[[132, 134, 119, 139, 137, 130, 122, 125, 140], [117, 136, 149, 119, 123, 123, 132, 137, 129], [126, 129, 145, 129, 126, 135, 134, 124, 118], [120, 115, 134, 127, 136, 133, 144, 132, 133], [124, 150, 114, 139, 139, 132, 123, 124, 141], [128, 143, 121, 139, 128, 124, 135, 130, 136], [118, 133, 142, 129, 120, 130, 130, 113, 127], [122, 128, 145, 126, 135, 126, 127, 138, 123], [118, 136, 126, 147, 144, 127, 128, 139, 139], [133, 135, 128, 142, 122, 120, 135, 129, 129]]
The entry just right of the smallest entry -> 127
The entry just left of the smallest entry? 130
The entry just left of the largest entry is 124
The entry just left of 114 -> 150

Read these off the array that follows. Rows and columns are numbered from 1.
1) Which number is the bottom-right entry?
2) Which number is the bottom entry of the column that holds the smallest entry?
3) Which number is the entry directly above the smallest entry?
4) Which number is the entry in row 1 and column 3?
5) Which number is the entry in row 2 and column 2?
6) Which number is the entry directly above 118?
7) Which number is the entry at row 3, column 2?
8) Which number is the entry in row 3 and column 1?
[[113 132 148 136 136 135 129 134 129]
 [119 129 136 129 130 134 129 135 127]
 [109 111 118 130 100 125 126 123 121]
 [136 138 126 131 140 138 139 124 137]]
1) 137
2) 140
3) 130
4) 148
5) 129
6) 136
7) 111
8) 109

Questions about the grid below. Counting starts at 1.
1) Report the entry directly above 117.
2) Report the entry directly above the smallest entry.
3) Report the entry in row 2 and column 1.
4) Report the entry at row 1, column 1.
5) Report the entry directly below the centre entry.
6) Report the entry just right of the largest entry.
7) Report the entry at row 3, column 2.
8) Report the bottom-left entry.
[[131 124 128 135 127 129 129]
 [126 133 127 128 127 125 129]
 [134 125 130 128 132 135 129]
 [131 125 132 128 134 122 129]
 [142 115 113 125 119 125 119]
 [131 126 133 128 122 125 115]
 [120 126 129 121 132 129 129]
 [131 129 121 128 125 119 127]
 [131 126 123 118 130 125 123]
 [128 136 130 128 130 125 129]
 [132 129 119 104 130 118 117]
 [131 126 130 128 132 125 129]
 [128 140 130 126 130 122 129]
 [120 132 140 128 135 134 134]
 [109 126 130 136 131 128 135]]
1) 129
2) 128
3) 126
4) 131
5) 118
6) 115
7) 125
8) 109

122	140	115	117	149	148	139	109	130	140
123	139	121	135	125	133	128	124	131	125
122	140	115	117	149	148	139	109	130	140
123	140	115	117	149	148	139	109	129	140
113	142	108	138	118	131	138	121	138	137
136	126	133	120	135	143	121	133	130	116
112	150	109	149	116	124	134	116	132	133
123	123	119	132	126	136	116	108	141	132
112	149	108	146	116	126	136	118	134	135
126	117	121	129	128	139	111	106	143	132
124	121	119	128	128	139	117	109	142	134
116	147	113	144	119	127	132	119	132	130
Find the bottom-left entry.
A: 116
Find the entry just left of the smallest entry.
A: 111
The top entry of the column that holds the smallest entry is 109
Find the 2nd entry on the main diagonal.
A: 139
The bottom-right entry: 130
The 3rd entry from the end, reading row by row -> 119
Find the first entry of the smallest entry's row.
A: 126
The entry directly above 127 -> 139
Find the smallest entry in the last row.
A: 113
The 3rd entry, reading row by row: 115
The 2nd entry on the diagonal from the top-right corner: 131
Find the largest entry.
A: 150
The last entry in the row that holds the largest entry -> 133
Find the entry in the top-right corner.
A: 140
Find the smallest entry in the last column.
A: 116
The entry in the top-left corner -> 122
Find the bottom entry of the column that holds the largest entry.
A: 147
Find the third entry on the main diagonal.
A: 115
The fourth entry from the end, reading row by row -> 132
Find the top entry of the column that holds the largest entry.
A: 140
The entry directly above the smallest entry: 118
Find the entry directly below the smallest entry.
A: 109
The second-last entry, reading row by row: 132
The entry just left of the largest entry is 112
The entry directly above the largest entry -> 126
The entry directly below the largest entry: 123

Read these off the array that follows.
1) The last entry of the largest entry's row?
2) The third entry from the end, reading row by row?
3) The bottom-left entry?
4) The 2nd entry on the diagonal from the top-right corner?
5) The last entry, reading row by row?
6) The top entry of the column that holds the smallest entry?
7) The entry just right of the smallest entry?
8) The smallest entry in the last column?
[[133 132 128 104 136 122 116]
 [121 112 150 139 106 130 128]
 [128 136 107 128 123 128 135]
 [122 124 128 122 128 142 141]]
1) 128
2) 128
3) 122
4) 130
5) 141
6) 104
7) 136
8) 116

A = [[145, 126, 142, 141, 119, 139, 143], [127, 143, 124, 123, 137, 124, 122], [129, 129, 130, 131, 141, 129, 133], [133, 152, 125, 123, 132, 126, 121], [120, 135, 120, 121, 135, 121, 121], [124, 116, 127, 130, 120, 126, 132], [139, 121, 139, 140, 125, 137, 143], [120, 128, 123, 125, 140, 123, 126], [135, 118, 137, 138, 126, 135, 141], [118, 123, 122, 125, 141, 123, 127], [142, 133, 138, 136, 121, 136, 137], [140, 118, 141, 142, 125, 139, 146]]
The entry just left of 116 is 124
The maximum -> 152
The entry just left of the largest entry -> 133
The entry just right of the smallest entry: 127

Questions about the grid below. Rows and columns are numbered from 1.
1) The entry at row 3, column 1?
2) The entry at row 1, column 2?
3) The entry directly above 142?
4) The entry in row 2 and column 1?
5) The entry in row 2 and column 3?
6) The entry in row 3 and column 3?
7) The entry just right of 113?
8) The entry in the top-left corner?
[[128 137 126 119]
 [119 116 124 114]
 [101 131 140 127]
 [113 137 131 114]
 [142 116 123 137]
 [126 138 131 129]
 [134 108 125 138]
 [125 139 132 129]
 [148 133 117 119]]
1) 101
2) 137
3) 113
4) 119
5) 124
6) 140
7) 137
8) 128
